Look-ups in named tables: a row name and a column name give one cell, copied from the table.

Gik:
	Gufig	Ponag	Runaz	Zaf	Livabud
Gon	8.13	4.05	5.23	4.81	3.19
Lagilu	4.73	4.44	4.07	4.89	4.67
Baziti	6.16	4.33	4.86	4.67	3.95
Gimup	5.81	4.48	5.39	4.28	3.88
Fen	5.95	4.39	4.96	4.57	3.98
Sabal	5.93	4.44	5.23	4.40	3.89
Zizunu	4.90	4.51	4.60	4.60	4.43
Rud	9.06	4.09	6.40	4.27	2.50
Ris	7.60	4.29	6.06	4.20	3.08

Ponag of Rud is 4.09
Ponag of Fen is 4.39
Runaz of Rud is 6.40
Runaz of Ris is 6.06
Livabud of Sabal is 3.89
Runaz of Sabal is 5.23
Livabud of Rud is 2.50
Zaf of Sabal is 4.40
Livabud of Ris is 3.08
Livabud of Baziti is 3.95

Kibiv
|  | Vitur | Mugor | Ref | Mon | Vogu | Papafa | Maz | Mov | Tov |
|---|---|---|---|---|---|---|---|---|---|
| Nimedu | 0.7 | 1.0 | -2.9 | 3.8 | -3.8 | 0.4 | -5.3 | -4.5 | -6.0 |
| Birafem | -3.4 | -3.6 | 1.3 | -5.8 | -1.1 | -4.5 | -2.3 | -7.1 | -6.9 |
| Samol | 1.3 | -4.8 | -4.8 | -6.6 | -4.6 | -6.7 | -1.8 | -7.2 | -6.1 |
| Morebop | -5.9 | 4.1 | 1.0 | -1.9 | -5.5 | -3.3 | -4.9 | 4.6 | -4.7 |
| Bave | -4.6 | -4.1 | -5.5 | 0.5 | -2.0 | -0.1 | -4.6 | -5.3 | -5.6 |
| Bis | -1.2 | -5.5 | -4.2 | -3.2 | -4.7 | -5.9 | 0.8 | 0.2 | -5.3 |
| Borafal | -5.4 | -3.7 | -0.5 | 0.0 | -6.7 | -3.0 | -4.5 | -3.0 | -6.4 |
| Konosaf | -5.5 | -4.4 | -2.6 | -1.1 | -5.0 | -3.7 | 0.0 | -0.4 | -2.0 |
| Dig | -5.9 | -2.7 | -6.7 | -0.4 | -4.9 | -5.0 | -6.6 | 0.8 | -6.1 |
| Gili | 2.1 | -3.8 | -1.1 | 0.0 | 0.5 | -3.5 | -5.9 | -1.2 | 5.7 |
| Motadi | -5.1 | -0.9 | -5.1 | -6.9 | -4.4 | -6.3 | -6.1 | -2.9 | -5.2 |
| Vitizez | -0.3 | -3.8 | -5.5 | -3.7 | -4.2 | -4.3 | -3.8 | 1.5 | -2.2 |
| Luk | -2.2 | -3.3 | -2.0 | -3.9 | -6.6 | -1.1 | -6.0 | -2.8 | -5.6 |

Mon of Nimedu = 3.8
Mov of Nimedu = -4.5
Vitur of Dig = -5.9
Mugor of Dig = -2.7
Mov of Birafem = -7.1
Mov of Samol = -7.2
Row with the largest Maz: Bis

Tivet:
	Pek	Fozudo	Kemab	Mip	Vibifa
Meb	179	174	159	89	111
Bag	78	123	137	199	168
Leb	213	237	196	27	160
Loz	198	142	200	253	132
Luf	187	195	159	27	190

Mip of Luf: 27
Fozudo of Luf: 195
Mip of Loz: 253
Mip of Leb: 27
Kemab of Leb: 196
Fozudo of Leb: 237
Pek of Meb: 179
Pek of Bag: 78
Pek of Leb: 213
Fozudo of Bag: 123
Vibifa of Bag: 168
Kemab of Loz: 200
Pek of Loz: 198
Fozudo of Loz: 142
Vibifa of Meb: 111
Row with the largest Kemab: Loz

Table Sug
	Bes	Zifo	Lupo	Tepedum
Luno	121	138	179	135
Didu	131	170	196	164
Sekip	184	192	157	181
Sekoze	155	138	160	145
Rik	221	186	142	215
Zug	149	119	170	166
Lun	126	118	157	131
Vekel	104	96	141	61
Tafuf	181	208	143	166
Kod	164	138	139	140
Reror	165	166	175	175

Tepedum of Didu is 164
Tepedum of Luno is 135
Bes of Luno is 121
Tepedum of Reror is 175
Lupo of Didu is 196
Tepedum of Kod is 140
Lupo of Lun is 157
Which row has the largest Tepedum? Rik

Table Lopo
|  | Mamamu | Loz | Dazo | Nubu | Mup | Sogagim | Ridezoz | Kugavo |
|---|---|---|---|---|---|---|---|---|
| Vad | -18.24 | -34.77 | 21.21 | -24.12 | -36.15 | 20.78 | -44.24 | -37.89 |
| Ler | -32.69 | -65.33 | -53.95 | 78.71 | 37.79 | -29.77 | 91.31 | 91.00 |
| Pezules | -30.07 | -46.05 | -44.02 | 57.59 | 27.03 | -23.87 | 66.58 | 67.87 |
| Gik | -22.37 | -55.52 | 6.64 | 56.70 | 31.92 | 26.33 | 49.20 | 48.71 |
| Ledeper | -30.30 | 8.40 | -41.17 | -20.49 | -5.79 | -25.98 | -12.75 | -16.59 |
| Ded | 51.61 | -55.53 | -20.30 | 3.29 | 20.71 | -32.23 | 12.91 | -12.39 |
| Boniz | -21.23 | -43.62 | 31.96 | -26.30 | -45.37 | 35.36 | -54.78 | -47.91 |

Kugavo of Boniz = -47.91
Mup of Ded = 20.71
Sogagim of Gik = 26.33
Kugavo of Ledeper = -16.59
Ridezoz of Boniz = -54.78
Loz of Ler = -65.33
Ridezoz of Vad = -44.24
Mup of Gik = 31.92
Ridezoz of Ler = 91.31
Sogagim of Pezules = -23.87
Dazo of Pezules = -44.02
Loz of Gik = -55.52
Kugavo of Ded = -12.39
Ridezoz of Ded = 12.91
Kugavo of Ler = 91.00
Dazo of Boniz = 31.96
Nubu of Ded = 3.29
Sogagim of Ledeper = -25.98
Mamamu of Boniz = -21.23

Pem:
	Fuz	Mebu	Lup	Fol	Vuz	Lut	Tefur	Fudaso	Nalogu
Bipet	143	128	66	97	97	148	158	83	164
Fup	79	156	134	50	117	131	136	117	157
Midon	179	116	59	144	105	154	162	90	157
Tilip	71	164	176	63	139	123	123	147	144
Lokot	203	111	77	189	122	155	158	111	144

Lokot, Nalogu => 144
Fup, Fudaso => 117
Midon, Fol => 144
Midon, Mebu => 116
Bipet, Fuz => 143
Lokot, Vuz => 122
Tilip, Lup => 176
Fup, Lup => 134
Which row has the largest Mebu? Tilip

Ton =
         Muka  Defuvep  Rel  Kitetos  Dezodum  Dar
Karaz      -6       -2   28      -43      -38  -71
Vuzetag    47      -82  -15      -27       -7   75
Fem        14      -57   15      -71       67   53

Kitetos of Vuzetag is -27
Dar of Vuzetag is 75
Kitetos of Karaz is -43
Muka of Karaz is -6
Dezodum of Karaz is -38
Defuvep of Fem is -57
Rel of Vuzetag is -15
Dar of Karaz is -71
Defuvep of Karaz is -2
Rel of Karaz is 28
Muka of Fem is 14

Megetoz =
|  | Visir | Sene | Bofo | Lisol | Disege | Kubari | Serudiz | Rog | Soro | Bez |
|---|---|---|---|---|---|---|---|---|---|---|
| Gepitiv | 23 | 191 | 183 | 38 | 107 | 159 | 136 | 199 | 139 | 182 |
| Luk | 121 | 125 | 124 | 120 | 118 | 122 | 124 | 121 | 114 | 124 |
| Mukevu | 188 | 91 | 124 | 98 | 140 | 92 | 146 | 177 | 114 | 116 |
| Sef | 233 | 175 | 105 | 133 | 156 | 10 | 116 | 133 | 179 | 166 |
| Bimes | 10 | 223 | 206 | 29 | 57 | 180 | 119 | 233 | 149 | 227 |
| Vom | 129 | 121 | 134 | 125 | 118 | 121 | 128 | 130 | 124 | 126 |
| Rit | 89 | 103 | 113 | 140 | 138 | 126 | 120 | 121 | 117 | 115 |
| Gufolat | 218 | 184 | 121 | 127 | 145 | 28 | 114 | 123 | 163 | 164 |
| Koli | 193 | 132 | 119 | 97 | 151 | 123 | 128 | 121 | 149 | 135 |

What is the Sene of Luk in Megetoz?
125
What is the Lisol of Mukevu in Megetoz?
98
What is the Disege of Rit in Megetoz?
138
What is the Bez of Vom in Megetoz?
126
What is the Serudiz of Koli in Megetoz?
128
What is the Serudiz of Bimes in Megetoz?
119
What is the Disege of Gufolat in Megetoz?
145
What is the Lisol of Gepitiv in Megetoz?
38
What is the Sene of Gufolat in Megetoz?
184
What is the Sene of Sef in Megetoz?
175
What is the Sene of Bimes in Megetoz?
223
What is the Bez of Gepitiv in Megetoz?
182
What is the Bez of Gufolat in Megetoz?
164
What is the Visir of Koli in Megetoz?
193
What is the Serudiz of Mukevu in Megetoz?
146
What is the Soro of Sef in Megetoz?
179
What is the Disege of Koli in Megetoz?
151
What is the Bofo of Gufolat in Megetoz?
121
What is the Kubari of Vom in Megetoz?
121
What is the Bofo of Rit in Megetoz?
113
Row with the largest Rog: Bimes

